Below are the code and all the weights of a small trained network. Each question names an input and a target symbol and asks about switching units off, where a switched-off unit gives its printed mean instead of its output.

import numpy as np


def w(rows, s, z=0):
    codes = np.array(rows[::2]) - 128.0
    scale = np.full(codes.shape[1], s)
    scale[-1] = z or s
    return codes * scale


def norm(h):
    return h / np.sqrt((h * h).mean(-1, keepdims=True) + 1e-5)


def f(y):
    return np.maximum(y, 0)


def softmax(a):
    e = np.exp(a - a.max(-1, keepdims=True))
    return e / e.sum(-1, keepdims=True)


def log_softmax(a):
    a = a - a.max(-1, keepdims=True)
    return a - np.log(np.exp(a).sum(-1, keepdims=True))


def net(x, mask):
    ids = ['αβγδεζμπτφ'.index(c) for c in x.split()]
    T = len(ids)
    res = E[ids] + P[:T]
    u = 0
    for l in range(2):
        r = norm(res)
        for j in range(3):
            rows = slice(2 * j, 2 * j + 2)
            q, k, v = (r @ M[l][rows].T for M in (Q, K, V))
            z = softmax(np.where(np.tri(T) > 0, q @ k.T / 2**0.5, -1e9)) @ v
            o = O[l][rows]
            res = res + np.where(mask[u + j], z, o[:, -1]) @ o[:, :-1]
        u += 3
        y = f(norm(res) @ A[l][:, :-1].T + A[l][:, -1])
        res = res + np.where(mask[u : u + 8], y, B[l][:, -1]) @ B[l][:, :-1]
        u += 8
    return log_softmax(norm(res)[-1] @ U[:, :-1].T + U[:, -1])


Q, K, V, O, A, B = {}, {}, {}, {}, {}, {}
E = w([
[161,98,150,94,171,139,106,119],'α',
[176,116,154,102,159,131,101,145],'β',
[191,115,174,95,141,136,91,155],'γ',
[178,138,155,151,130,154,112,242],'δ',
[116,166,103,61,136,114,162,148],'ε',
[92,117,197,138,140,151,83,99],'ζ',
[141,128,143,151,251,168,128,94],'μ',
[57,120,120,135,110,156,65,142],'π',
[156,104,111,123,30,82,117,113],'τ',
[129,87,177,157,123,171,205,148],'φ',
],0.026)
P = w([
[113,7,141,80,159,36,132,151],'0',
[124,32,135,20,107,128,98,157],'1',
[134,65,120,59,89,130,114,157],'2',
[154,88,135,112,125,129,109,149],'3',
[148,134,174,120,141,123,83,141],'4',
[151,138,154,109,144,140,94,106],'5',
[146,151,137,120,146,158,102,104],'6',
[151,174,153,120,144,176,111,95],'7',
[148,197,145,151,134,180,116,70],'8',
[149,204,126,154,146,192,116,79],'9',
[151,216,138,158,125,204,124,77],'10',
[137,222,127,159,123,218,114,43],'11',
],0.013)
Q[0] = w([
[105,71,50,189,111,25,184,124],'L0H1',
[158,32,59,106,140,163,146,129],'L0H1',
[151,222,177,115,136,125,72,101],'L0H2',
[162,52,55,97,153,166,88,195],'L0H2',
[173,147,96,177,162,104,92,92],'L0H3',
[90,143,189,144,161,2,173,147],'L0H3',
],0.0072)
K[0] = w([
[162,29,146,99,187,78,129,207],'L0H1',
[81,90,155,181,201,62,154,136],'L0H1',
[163,208,134,103,73,190,79,129],'L0H2',
[128,83,75,164,170,15,111,189],'L0H2',
[184,131,161,128,78,154,160,118],'L0H3',
[99,1,86,38,131,134,87,250],'L0H3',
],0.0073)
V[0] = w([
[14,163,153,120,119,116,122,72],'L0H1',
[130,121,178,113,138,3,199,29],'L0H1',
[230,2,106,170,80,135,154,63],'L0H2',
[143,196,202,184,109,197,173,185],'L0H2',
[75,56,41,159,117,160,251,160],'L0H3',
[163,232,78,105,123,47,102,139],'L0H3',
],0.0082)
O[0] = w([
[142,117,37,252,118,110,106,173,59],'L0H1',
[253,179,184,159,47,58,196,172,46],'L0H1',
[32,248,232,100,86,79,159,143,5],'L0H2',
[86,121,72,37,44,192,170,64,121],'L0H2',
[105,103,43,127,150,104,194,235,35],'L0H3',
[254,183,72,106,97,169,94,71,32],'L0H3',
],0.0079,0.0023)
A[0] = w([
[138,109,97,120,5,77,63,106,57],'L0N1',
[88,116,73,150,147,110,100,134,4],'L0N2',
[127,168,93,93,112,203,167,199,81],'L0N3',
[137,52,155,143,113,140,111,56,37],'L0N4',
[44,139,96,75,119,70,121,76,201],'L0N5',
[137,123,105,111,41,92,119,190,203],'L0N6',
[175,176,41,111,176,65,134,140,76],'L0N7',
[87,189,118,108,131,137,93,150,34],'L0N8',
],0.012,0.0031)
B[0] = w([
[101,254,119,130,198,117,72,151,158],'L0N1',
[120,191,156,90,150,114,92,123,145],'L0N2',
[133,128,149,73,79,106,96,69,253],'L0N3',
[137,137,132,133,102,160,114,248,190],'L0N4',
[155,160,147,116,183,154,151,206,200],'L0N5',
[99,129,185,133,151,95,121,142,189],'L0N6',
[88,137,150,16,65,139,115,99,235],'L0N7',
[175,135,148,106,166,99,148,122,157],'L0N8',
],0.012,0.0062)
Q[1] = w([
[102,48,221,133,144,118,146,187],'L1H1',
[182,132,204,80,134,250,69,76],'L1H1',
[239,164,151,98,193,210,93,74],'L1H2',
[146,123,174,80,158,201,165,200],'L1H2',
[142,206,35,168,97,159,170,104],'L1H3',
[182,196,161,65,151,255,35,131],'L1H3',
],0.0085)
K[1] = w([
[104,94,123,132,105,61,94,93],'L1H1',
[102,218,111,131,111,184,107,104],'L1H1',
[116,191,112,138,135,236,132,97],'L1H2',
[98,143,131,160,154,144,143,112],'L1H2',
[120,182,81,87,134,158,87,140],'L1H3',
[122,159,158,154,106,251,130,94],'L1H3',
],0.013)
V[1] = w([
[209,219,103,103,82,39,128,154],'L1H1',
[204,18,207,102,96,216,166,74],'L1H1',
[54,146,135,129,28,140,53,115],'L1H2',
[96,194,140,198,193,166,149,73],'L1H2',
[165,122,120,84,131,180,251,107],'L1H3',
[159,151,89,59,208,79,83,54],'L1H3',
],0.012)
O[1] = w([
[144,200,133,182,136,128,134,134,186],'L1H1',
[137,40,155,177,88,175,212,122,159],'L1H1',
[138,119,164,132,253,102,160,71,111],'L1H2',
[103,113,165,110,88,75,82,162,48],'L1H2',
[42,187,111,135,136,158,138,166,183],'L1H3',
[178,129,146,61,107,175,89,161,3],'L1H3',
],0.016,0.0057)
A[1] = w([
[155,137,114,103,132,25,178,217,68],'L1N1',
[224,90,128,83,143,130,73,123,1],'L1N2',
[48,113,88,143,129,62,142,141,87],'L1N3',
[174,163,84,4,92,66,233,126,95],'L1N4',
[159,178,187,160,50,148,229,143,108],'L1N5',
[160,166,85,194,139,149,136,192,125],'L1N6',
[170,114,130,96,134,143,91,174,143],'L1N7',
[140,126,149,193,180,71,107,234,133],'L1N8',
],0.012,0.0067)
B[1] = w([
[159,65,89,90,144,125,173,154,163],'L1N1',
[16,139,110,176,164,158,129,136,181],'L1N2',
[79,133,146,185,143,171,101,115,193],'L1N3',
[114,97,146,248,120,149,94,116,254],'L1N4',
[62,159,101,130,187,153,43,111,239],'L1N5',
[115,88,124,190,148,137,132,150,177],'L1N6',
[107,146,114,176,114,158,80,92,204],'L1N7',
[130,148,55,138,124,111,164,135,201],'L1N8',
],0.014,0.0073)
U = w([
[156,92,140,152,219,135,124,254,240],'α',
[102,151,207,169,156,149,91,114,47],'β',
[113,155,229,133,145,160,122,78,47],'γ',
[153,134,67,26,143,190,190,84,254],'δ',
[181,148,35,192,142,211,116,92,131],'ε',
[172,78,129,180,140,76,142,86,122],'ζ',
[133,95,105,137,59,120,94,150,116],'μ',
[99,75,35,89,209,120,62,101,7],'π',
[178,190,122,96,152,96,142,123,190],'τ',
[45,147,97,147,154,118,196,140,106],'φ',
],0.0067,0.0042)

Each question gives the input, a string of symbols that net reads in full, and the target symbol t.
The units are the heads (2 rows each of Q, K, V and O) and the neurons (one row each of A and B). Each row of codes is followed by its name. A weight is (code - 128) times the scale printed after its matrix; where a second scale follows, it is the last column's (O, A, B and U).
mask holds one flag per unit, layer by layer, with each layer's heads first. A switched-off unit (its flag False) gives its mean, the last column of its rows in O or B, instead of its output. The means were averaged over made-up inputs and are rounded, as every weight is.
A unit's drop is (log p(t) with every unit on - log p(t) with that unit switched off) / (log p(t) with every unit on - log p(t) with every unit switched off).
The circuit of an input: a set's keep is (log p(t) with only the set's units on - log p(t) with every unit switched off) / (log p(t) with every unit on - log p(t) with every unit switched off). Starting from the 12 units with the biggest drops (on a tie, the unit counted first), units are removed one at a time, each time the one whose removal leaves the highest keep (on an exact tie, the one counted first), for as long as the keep stays at least 0.8.
circuit, biggest first: the units of the circuit, biggest drop first
most important unit: the unit with the biggest drop
top k neurons: the k neurons with the biggest drops, biggest first
top k neurons in layer l: the k neurons of layer l with the biggest drops, biggest first
which heads matter: for each layer, one digit per head in row order, 1 if its drop is at least 0.15 and else 0, layers parted by /
input ε ε β ε, target ε: which heads matter : 010 / 010
input β φ ε ε δ δ δ π, target π: circuit, biggest first : (L1H1 L0H1 L1N4)
input δ ε ε β β, target ε: circuit, biggest first : (L1H2 L1N7 L1H3)
input α μ ε δ β ζ γ, target ζ: circuit, biggest first : (L1H3 L0H1 L0N4 L1N5)
input φ ε δ φ φ ζ, target φ: circuit, biggest first : (L1H3 L0H3)
input ε ε γ ε δ δ δ α, target δ: most important unit : L0H2
input τ β ε, target τ: circuit, biggest first : (L1H1 L0H2 L1H3)
input ε π π π, target π: which heads matter : 000 / 101
input ε γ δ δ ε ε, target ε: circuit, biggest first : (L1N4 L1H2 L0H2)
input φ δ φ α, target φ: which heads matter : 011 / 001
input δ ε ε ε β, target ε: circuit, biggest first : (L1H2 L0H3)
input π γ ε ε γ, target ε: top 2 neurons in layer 0 : (L0N7 L0N3)
input τ ε ε, target τ: top 2 neurons in layer 0 : (L0N6 L0N1)
input π α ε τ π γ φ ε τ δ τ δ, target τ: most important unit : L0N1
input γ ζ φ ε δ ε μ ε, target μ: which heads matter : 000 / 010
input α φ ε, target α: which heads matter : 011 / 000
input ε ζ δ ε ε ζ ε γ φ β, target φ: which heads matter : 000 / 001
input α μ μ α, target μ: top 2 neurons : (L0N7 L0N3)
input φ α δ β ε ε μ γ, target μ: which heads matter : 000 / 010
input μ ε ε, target μ: top 2 neurons : (L1N4 L0N7)
input ε δ φ τ, target φ: top neuron : (L0N6)
input α γ ε ε δ, target ε: top 2 neurons in layer 1 : (L1N8 L1N7)
input ε φ φ π δ γ φ φ μ, target φ: which heads matter : 001 / 001
input β φ τ, target φ: top 2 neurons : (L1N8 L0N1)
input γ μ ε, target α: top 2 neurons : (L0N5 L1N1)
